Below is a small trained network, with its code and all its weights. Each question gives an input and a class and asks what happens when units are switched off, that is, made to give their printed mean instead of their output.

import numpy as np


def w(rows, s, z=0):
    codes = np.array(rows[::2]) - 128.0
    scale = np.full(codes.shape[1], s)
    scale[-1] = z or s
    return codes * scale


def norm(h):
    return h / np.sqrt((h * h).mean(-1, keepdims=True) + 1e-5)


def f(y):
    return np.maximum(y, 0)


def log_softmax(a):
    a = a - a.max(-1, keepdims=True)
    return a - np.log(np.exp(a).sum(-1, keepdims=True))


def net(x, mask):
    res = np.array(x, float).reshape(1, 7) / 4 @ E
    u = 0
    for l in range(2):
        y = f(norm(res) @ A[l][:, :-1].T + A[l][:, -1])
        res = res + np.where(mask[u : u + 4], y, B[l][:, -1]) @ B[l][:, :-1]
        u += 4
    return log_softmax(norm(res)[-1] @ U[:, :-1].T + U[:, -1])


A, B = {}, {}
E = w([
[129,69,202,138,107,111,161,6,179,149],'x0',
[127,129,131,127,131,119,125,129,130,133],'x1',
[231,44,110,86,151,136,121,111,100,159],'x2',
[128,125,134,125,129,127,123,126,123,129],'x3',
[96,142,92,81,80,143,114,110,122,173],'x4',
[91,97,91,167,162,123,136,110,89,149],'x5',
[108,102,121,129,177,175,125,155,202,149],'x6',
],0.014)
A[0] = w([
[27,61,56,181,254,74,179,94,18,153,9],'0.n1',
[194,152,127,146,31,56,181,110,5,35,4],'0.n2',
[227,213,219,22,88,131,120,169,205,67,2],'0.n3',
[200,142,167,209,226,59,166,166,130,24,85],'0.n4',
],0.0078,0.0083)
B[0] = w([
[206,153,135,204,43,195,67,138,154,141,225],'0.n1',
[98,118,116,129,188,28,39,131,146,194,199],'0.n2',
[176,126,116,253,70,222,83,128,105,168,201],'0.n3',
[67,44,147,52,86,144,151,184,90,108,253],'0.n4',
],0.014,0.0051)
A[1] = w([
[169,191,59,95,186,152,118,237,60,117,29],'1.n1',
[254,93,89,72,182,137,144,132,92,166,45],'1.n2',
[126,101,109,110,197,202,128,173,232,140,2],'1.n3',
[95,142,63,53,57,159,110,113,121,205,13],'1.n4',
],0.012,0.007)
B[1] = w([
[160,86,157,120,125,123,153,3,187,112,254],'1.n1',
[33,232,132,163,100,133,184,169,139,127,206],'1.n2',
[166,169,85,104,179,49,60,132,48,172,192],'1.n3',
[144,39,165,114,160,148,130,203,82,85,187],'1.n4',
],0.017,0.0088)
U = w([
[154,116,147,95,141,118,177,8,179,110,249],'0',
[175,149,122,203,69,194,79,140,114,158,163],'1',
[115,172,121,89,171,26,63,114,66,176,138],'2',
[22,242,143,132,120,133,203,161,139,86,49],'3',
[119,35,177,61,140,145,158,202,83,67,3],'4',
],0.016,0.004)

Each question gives the input, the list of numbers given to net, and the class t.
The units are the neurons (one row each of A and B). Each row of codes is followed by its name. A weight is (code - 128) times the scale printed after its matrix; where a second scale follows, it is the last column's (A, B and U).
mask holds one flag per neuron, layer by layer. A switched-off neuron (its flag False) gives its mean, the last column of its row in B, instead of its output. The means were averaged over made-up inputs and are rounded, as every weight is.
A unit's drop is (log p(t) with every unit on - log p(t) with that unit switched off) / (log p(t) with every unit on - log p(t) with every unit switched off).
The circuit of an input: a set's keep is (log p(t) with only the set's units on - log p(t) with every unit switched off) / (log p(t) with every unit on - log p(t) with every unit switched off). Starting from all 8 units, units are removed one at a time, each time the one whose removal leaves the highest keep (on an exact tie, the one counted first), for as long as the keep stays at least 0.8.
circuit, biggest first: the units of the circuit, biggest drop first
most important unit: the unit with the biggest drop
k most important neurons: the k neurons with the biggest drops, biggest first
k most important neurons of layer l: the k neurons of layer l with the biggest drops, biggest first
drop when u is switched off: that unit's drop, to one decimal
input [-8,-7,4,-8,-4,-3,-8], class 0: most important neuron of layer 1	[1.n1]
input [4,8,5,-8,5,4,1], class 3: 4 most important neurons	[1.n2, 0.n4, 1.n1, 0.n3]
input [-7,4,-7,4,2,-5,4], class 0: circuit, biggest first	[1.n1, 1.n2]
input [6,6,8,-4,5,5,-6], class 3: 3 most important neurons of layer 1	[1.n2, 1.n1, 1.n3]
input [5,-7,-8,-8,1,-8,-4], class 1: 4 most important neurons	[0.n3, 1.n2, 1.n1, 0.n4]
input [-3,4,-3,-3,-8,-6,7], class 4: 2 most important neurons	[0.n4, 0.n2]
input [5,2,-1,-4,-2,-8,-2], class 1: 2 most important neurons	[0.n3, 1.n1]
input [1,2,-7,6,1,-6,8], class 2: 2 most important neurons	[1.n3, 0.n1]
input [-3,5,3,8,4,3,5], class 2: 2 most important neurons	[1.n3, 0.n4]
input [-4,1,1,4,2,-4,2], class 0: 2 most important neurons	[1.n1, 0.n1]
input [1,7,-4,1,-2,-4,-6], class 2: 2 most important neurons of layer 0	[0.n2, 0.n1]
input [-4,1,3,2,5,1,1], class 4: 2 most important neurons	[1.n4, 1.n3]
input [6,-8,3,-7,-7,-2,-6], class 4: 3 most important neurons	[0.n4, 1.n1, 1.n3]
input [-3,-2,-3,-6,7,0,5], class 4: most important unit	1.n4
input [0,-1,-1,-6,-7,-7,-2], class 1: 2 most important neurons	[0.n3, 1.n4]
input [-6,6,-6,3,-4,-4,5], class 0: 2 most important neurons	[1.n1, 1.n2]
input [-5,3,6,-7,5,5,6], class 2: drop when 1.n2 is switched off	0.5
input [-6,-4,-1,-5,7,-2,-6], class 4: drop when 1.n4 is switched off	2.1
input [3,1,8,-6,-6,-4,3], class 3: drop when 1.n2 is switched off	1.0
input [-1,5,8,-4,5,-1,0], class 3: circuit, biggest first	[1.n2]
input [-2,1,6,-7,-4,7,6], class 1: 2 most important neurons of layer 0	[0.n1, 0.n2]
input [-6,-8,-2,-8,6,1,7], class 2: 2 most important neurons of layer 1	[1.n3, 1.n4]
